Below is a small trained network, with its code and all its weights. Each question gives an input and a target symbol and asks what happens when units are switched off, that is, made to give their printed mean instead of their output.

import numpy as np


def w(rows, s, z=0):
    codes = np.array(rows[::2]) - 128.0
    scale = np.full(codes.shape[1], s)
    scale[-1] = z or s
    return codes * scale


def norm(h):
    return h / np.sqrt((h * h).mean(-1, keepdims=True) + 1e-5)


def f(y):
    return np.maximum(y, 0)


def softmax(a):
    e = np.exp(a - a.max(-1, keepdims=True))
    return e / e.sum(-1, keepdims=True)


def log_softmax(a):
    a = a - a.max(-1, keepdims=True)
    return a - np.log(np.exp(a).sum(-1, keepdims=True))


def net(x, mask):
    ids = ['ΓΠβεηθλμξτφ'.index(c) for c in x.split()]
    T = len(ids)
    res = E[ids] + P[:T]
    r = norm(res)
    for j in range(2):
        rows = slice(2 * j, 2 * j + 2)
        q, k, v = (r @ M[0][rows].T for M in (Q, K, V))
        z = softmax(np.where(np.tri(T) > 0, q @ k.T / 2**0.5, -1e9)) @ v
        o = O[0][rows]
        res = res + np.where(mask[j], z, o[:, -1]) @ o[:, :-1]
    y = f(norm(res) @ A[0][:, :-1].T + A[0][:, -1])
    res = res + np.where(mask[2:10], y, B[0][:, -1]) @ B[0][:, :-1]
    return log_softmax(norm(res)[-1] @ U[:, :-1].T + U[:, -1])


Q, K, V, O, A, B = {}, {}, {}, {}, {}, {}
E = w([
[79,128,123,138],'Γ',
[255,181,40,64],'Π',
[164,131,135,139],'β',
[136,106,75,117],'ε',
[149,105,111,119],'η',
[161,104,146,134],'θ',
[115,112,172,98],'λ',
[111,75,142,122],'μ',
[125,176,165,179],'ξ',
[131,181,144,167],'τ',
[91,141,96,138],'φ',
],0.034)
P = w([
[118,4,145,153],'0',
[109,106,169,188],'1',
[119,128,155,165],'2',
[127,143,141,156],'3',
[136,156,129,152],'4',
[140,163,121,149],'5',
[140,166,117,146],'6',
[142,172,115,141],'7',
],0.012)
Q[0] = w([
[124,93,117,143],'h1',
[211,86,254,126],'h1',
[120,194,165,217],'h2',
[102,145,120,97],'h2',
],0.015)
K[0] = w([
[70,89,118,127],'h1',
[112,79,247,61],'h1',
[192,137,91,157],'h2',
[164,114,153,123],'h2',
],0.012)
V[0] = w([
[156,47,145,114],'h1',
[76,148,148,75],'h1',
[114,208,105,2],'h2',
[131,110,246,64],'h2',
],0.0089)
O[0] = w([
[120,126,7,77,216],'h1',
[131,87,93,255,157],'h1',
[148,210,138,25,24],'h2',
[173,160,76,94,254],'h2',
],0.0071,0.0064)
A[0] = w([
[90,128,52,143,113],'n1',
[30,108,173,158,84],'n2',
[210,73,90,184,69],'n3',
[179,172,4,115,3],'n4',
[122,89,128,109,159],'n5',
[105,159,61,81,218],'n6',
[64,86,27,122,163],'n7',
[38,161,165,230,138],'n8',
],0.013,0.0026)
B[0] = w([
[115,93,246,124,192],'n1',
[183,157,118,159,202],'n2',
[107,81,127,175,239],'n3',
[55,133,148,150,230],'n4',
[95,176,111,131,203],'n5',
[180,101,183,142,196],'n6',
[160,141,180,177,254],'n7',
[110,41,127,83,213],'n8',
],0.011,0.0072)
U = w([
[109,8,140,142,187],'Γ',
[172,172,175,208,179],'Π',
[40,159,165,102,255],'β',
[218,104,212,68,32],'ε',
[129,125,127,132,67],'η',
[129,121,128,133,49],'θ',
[116,129,105,140,79],'λ',
[136,104,117,107,60],'μ',
[213,115,97,105,176],'ξ',
[102,146,130,140,39],'τ',
[133,108,107,122,61],'φ',
],0.015,0.0046)

Each question gives the input, a string of symbols that net reads in full, and the target symbol t.
The units are the heads (2 rows each of Q, K, V and O) and the neurons (one row each of A and B). Each row of codes is followed by its name. A weight is (code - 128) times the scale printed after its matrix; where a second scale follows, it is the last column's (O, A, B and U).
mask holds one flag per unit, heads first, then neurons. A switched-off unit (its flag False) gives its mean, the last column of its rows in O or B, instead of its output. The means were averaged over made-up inputs and are rounded, as every weight is.
A unit's drop is (log p(t) with every unit on - log p(t) with that unit switched off) / (log p(t) with every unit on - log p(t) with every unit switched off).
The circuit of an input: a set's keep is (log p(t) with only the set's units on - log p(t) with every unit switched off) / (log p(t) with every unit on - log p(t) with every unit switched off). Starting from all 10 units, units are removed one at a time, each time the one whose removal leaves the highest keep (on an exact tie, the one counted first), for as long as the keep stays at least 0.8.
units of the circuit, in order: the units of the circuit, biggest drop first
unit that matters most: the unit with the biggest drop
top k neurons: the k neurons with the biggest drops, biggest first
heads that matter: for each layer, one digit per head in row order, 1 if its drop is at least 0.15 and else 0, layers parted by /
drop of u: that unit's drop, to one decimal
input λ λ λ ε τ λ η β, target Γ: top neuron => (n3)
input λ λ λ λ, target ε: units of the circuit, in order => (n4 h2)
input λ λ Γ φ, target Γ: heads that matter => 10
input Γ ε ε μ η λ θ φ, target Γ: heads that matter => 11
input β ε η λ λ η τ, target Γ: heads that matter => 01
input ε ε ε λ η μ η λ, target Π: units of the circuit, in order => (h1 n8 n2 h2)
input ε μ ε λ λ ε λ, target β: heads that matter => 11
input ξ λ τ, target Γ: heads that matter => 00
input λ μ λ λ ξ, target Γ: units of the circuit, in order => (n8 n7)
input λ β ε λ λ λ η η, target Π: top 2 neurons => (n8 n4)
input λ ε η λ, target Π: top 2 neurons => (n2 n8)
input λ λ η ξ ε λ, target β: top 3 neurons => (n7 n6 n8)
input τ λ λ λ φ Γ, target Γ: heads that matter => 10
input φ λ λ ε ε, target Π: heads that matter => 00
input λ λ λ ε ε λ, target ε: unit that matters most => h2
input ε ε τ λ ξ, target Γ: drop of n5 => 0.0
input ε μ λ λ λ τ β, target Γ: drop of n1 => 0.0
